In the rows, 100 means zero.
Each row has two labels, one from each of two sets.
99; 91; 103; 93; 107; 99; 100; 99; 96; 97; 92; 112; 106; 108; 91; 106; 104; 105; 111; 101; 116; 117; 104; 103; 117; 102; 97; 103; 102; 99; 101; 98; 121; 97; 100; 91; 88; 106; 97; 101; 97; 104; 99; 98; 97; 115; 97; 103; 141; 101; 99; 104; 100; 88; 101; 102; 94; 102; 94; 97; 60; 101; 95; 88; 113; 92; 112  MR & HB
92; 95; 106; 105; 103; 97; 98; 102; 99; 101; 93; 106; 98; 106; 85; 108; 85; 98; 81; 104; 100; 105; 102; 96; 91; 111; 103; 98; 108; 95; 90; 97; 136; 94; 120; 79; 92; 97; 117; 112; 97; 99; 96; 104; 108; 112; 107; 92; 94; 84; 104; 110; 103; 97; 89; 95; 102; 99; 116; 96; 108; 95; 100; 92; 80; 115; 87  FL & HQ
109; 96; 110; 97; 104; 99; 101; 94; 98; 98; 84; 115; 104; 108; 77; 97; 98; 97; 89; 114; 124; 114; 100; 104; 101; 113; 110; 114; 105; 93; 104; 96; 146; 95; 112; 83; 106; 100; 110; 97; 97; 101; 101; 107; 96; 101; 109; 96; 134; 93; 99; 115; 95; 85; 107; 93; 100; 96; 119; 99; 44; 98; 101; 82; 91; 103; 104  PF & HB
102; 94; 115; 106; 104; 97; 92; 98; 97; 99; 89; 113; 101; 104; 76; 108; 93; 96; 90; 112; 109; 108; 102; 99; 101; 111; 107; 101; 97; 103; 90; 98; 163; 85; 118; 68; 94; 101; 104; 96; 90; 100; 103; 104; 108; 115; 102; 94; 115; 90; 103; 110; 100; 91; 91; 104; 101; 100; 115; 101; 82; 97; 103; 83; 87; 108; 97  PF & HB
103; 103; 97; 101; 109; 96; 80; 94; 106; 110; 84; 108; 90; 98; 87; 101; 98; 98; 106; 116; 93; 97; 97; 101; 103; 132; 111; 102; 103; 102; 101; 105; 112; 94; 87; 82; 108; 96; 115; 87; 95; 99; 109; 97; 108; 78; 104; 86; 98; 85; 102; 113; 94; 94; 96; 102; 99; 98; 123; 106; 72; 100; 101; 80; 84; 111; 100  QD & NB
105; 101; 111; 89; 108; 99; 86; 100; 97; 106; 80; 106; 96; 104; 94; 85; 85; 96; 99; 104; 90; 102; 96; 95; 103; 119; 109; 101; 101; 95; 85; 98; 134; 102; 109; 70; 105; 95; 120; 89; 96; 99; 109; 103; 105; 102; 96; 89; 109; 82; 97; 115; 93; 91; 93; 99; 98; 100; 122; 96; 57; 98; 106; 73; 68; 120; 95  PF & Zc
100; 100; 106; 81; 111; 98; 94; 96; 100; 95; 85; 114; 104; 104; 96; 91; 92; 99; 102; 102; 102; 100; 101; 102; 113; 123; 102; 102; 98; 97; 88; 101; 109; 101; 98; 66; 110; 95; 117; 95; 98; 95; 99; 101; 107; 93; 95; 97; 110; 81; 107; 122; 93; 92; 85; 81; 99; 104; 112; 103; 73; 93; 88; 85; 79; 119; 104  MR & Zc
99; 94; 104; 107; 111; 100; 98; 98; 98; 95; 82; 115; 96; 110; 78; 110; 90; 96; 97; 117; 107; 109; 100; 99; 107; 116; 104; 106; 105; 100; 96; 96; 146; 97; 118; 77; 87; 97; 111; 95; 93; 96; 100; 102; 108; 123; 98; 83; 133; 83; 100; 108; 105; 94; 95; 98; 102; 101; 117; 91; 72; 98; 104; 84; 75; 109; 96  PF & HB
96; 109; 107; 96; 113; 103; 84; 104; 95; 105; 84; 106; 89; 107; 83; 92; 81; 97; 93; 114; 87; 97; 94; 91; 105; 134; 102; 111; 99; 102; 89; 100; 126; 99; 102; 66; 106; 90; 128; 76; 94; 95; 105; 93; 110; 91; 106; 80; 91; 71; 99; 115; 99; 104; 86; 101; 107; 100; 118; 105; 71; 87; 106; 83; 53; 132; 94  CL & Zc
96; 110; 100; 71; 118; 97; 88; 96; 102; 98; 86; 115; 95; 107; 103; 71; 90; 93; 87; 98; 107; 98; 96; 96; 114; 128; 98; 107; 100; 95; 88; 97; 99; 99; 106; 38; 113; 93; 121; 87; 96; 99; 101; 105; 112; 89; 98; 99; 107; 87; 104; 120; 89; 89; 94; 90; 98; 102; 116; 100; 73; 94; 95; 89; 77; 110; 102  FL & Zc
102; 101; 102; 120; 96; 99; 96; 105; 96; 105; 90; 106; 99; 108; 83; 102; 55; 99; 74; 111; 110; 101; 93; 92; 111; 114; 93; 101; 100; 96; 93; 92; 137; 93; 121; 75; 102; 98; 115; 97; 93; 100; 94; 107; 123; 104; 99; 102; 116; 86; 105; 112; 99; 96; 92; 97; 100; 100; 108; 100; 88; 92; 106; 77; 85; 108; 93  PF & HQ
95; 99; 102; 93; 106; 99; 90; 99; 103; 91; 88; 105; 100; 101; 95; 99; 97; 101; 103; 101; 91; 94; 99; 95; 101; 103; 101; 98; 97; 96; 95; 99; 104; 97; 106; 79; 105; 95; 117; 103; 94; 97; 105; 104; 101; 106; 93; 89; 108; 91; 91; 112; 93; 106; 92; 104; 103; 102; 103; 98; 83; 96; 105; 93; 78; 108; 97  PF & Zc
97; 102; 111; 82; 122; 101; 86; 96; 94; 105; 80; 106; 93; 102; 76; 87; 96; 101; 94; 112; 91; 110; 98; 97; 105; 136; 103; 103; 91; 96; 80; 97; 125; 101; 92; 66; 101; 96; 131; 88; 94; 96; 106; 96; 108; 114; 104; 93; 103; 77; 100; 115; 96; 95; 91; 94; 104; 104; 140; 100; 49; 96; 106; 80; 62; 124; 99  CL & Zc
100; 97; 116; 98; 110; 98; 94; 101; 89; 100; 83; 108; 100; 107; 79; 108; 83; 107; 89; 106; 106; 110; 97; 97; 102; 122; 97; 96; 96; 94; 95; 97; 143; 97; 106; 66; 107; 95; 118; 87; 93; 97; 98; 101; 109; 99; 103; 103; 112; 91; 99; 129; 87; 88; 94; 99; 102; 100; 129; 102; 50; 103; 100; 71; 87; 103; 96  PF & HQ
98; 108; 99; 90; 108; 92; 89; 94; 99; 96; 89; 117; 97; 103; 101; 100; 94; 101; 106; 108; 104; 105; 95; 100; 109; 118; 98; 103; 99; 96; 93; 103; 126; 98; 108; 76; 99; 98; 113; 92; 103; 98; 105; 102; 108; 104; 102; 75; 120; 83; 104; 106; 95; 96; 86; 95; 98; 99; 107; 98; 71; 99; 105; 80; 90; 114; 103  MR & Zc
110; 101; 99; 103; 106; 100; 101; 94; 103; 109; 86; 111; 100; 104; 87; 103; 96; 98; 101; 113; 105; 111; 99; 102; 108; 127; 98; 107; 107; 101; 99; 101; 125; 100; 84; 87; 99; 100; 107; 85; 95; 108; 104; 97; 106; 98; 104; 106; 117; 92; 97; 98; 100; 94; 97; 89; 98; 97; 109; 100; 77; 102; 96; 82; 104; 101; 100  QD & HB
93; 105; 92; 86; 117; 98; 88; 96; 107; 103; 78; 109; 93; 105; 91; 98; 91; 96; 98; 108; 81; 85; 89; 94; 101; 113; 103; 93; 106; 87; 80; 98; 103; 102; 98; 80; 98; 94; 130; 94; 94; 96; 106; 101; 103; 131; 104; 88; 97; 83; 106; 106; 100; 103; 79; 95; 96; 99; 121; 97; 85; 90; 102; 84; 49; 115; 95  PF & Zc
107; 94; 110; 86; 105; 106; 96; 89; 105; 103; 91; 118; 90; 99; 90; 91; 101; 97; 106; 113; 100; 104; 102; 101; 99; 123; 112; 122; 100; 97; 99; 102; 120; 93; 102; 82; 107; 101; 113; 92; 100; 104; 108; 103; 108; 83; 106; 85; 103; 91; 90; 122; 95; 92; 99; 103; 103; 100; 121; 105; 59; 93; 101; 90; 77; 117; 106  FL & NB
95; 114; 99; 70; 115; 98; 93; 114; 105; 105; 88; 114; 94; 103; 102; 86; 107; 95; 99; 102; 90; 100; 92; 98; 107; 125; 103; 102; 101; 94; 83; 102; 99; 101; 97; 85; 96; 97; 125; 90; 100; 98; 97; 92; 105; 107; 101; 97; 91; 84; 100; 109; 95; 97; 93; 91; 97; 104; 126; 98; 80; 94; 102; 97; 73; 113; 91  QD & Zc
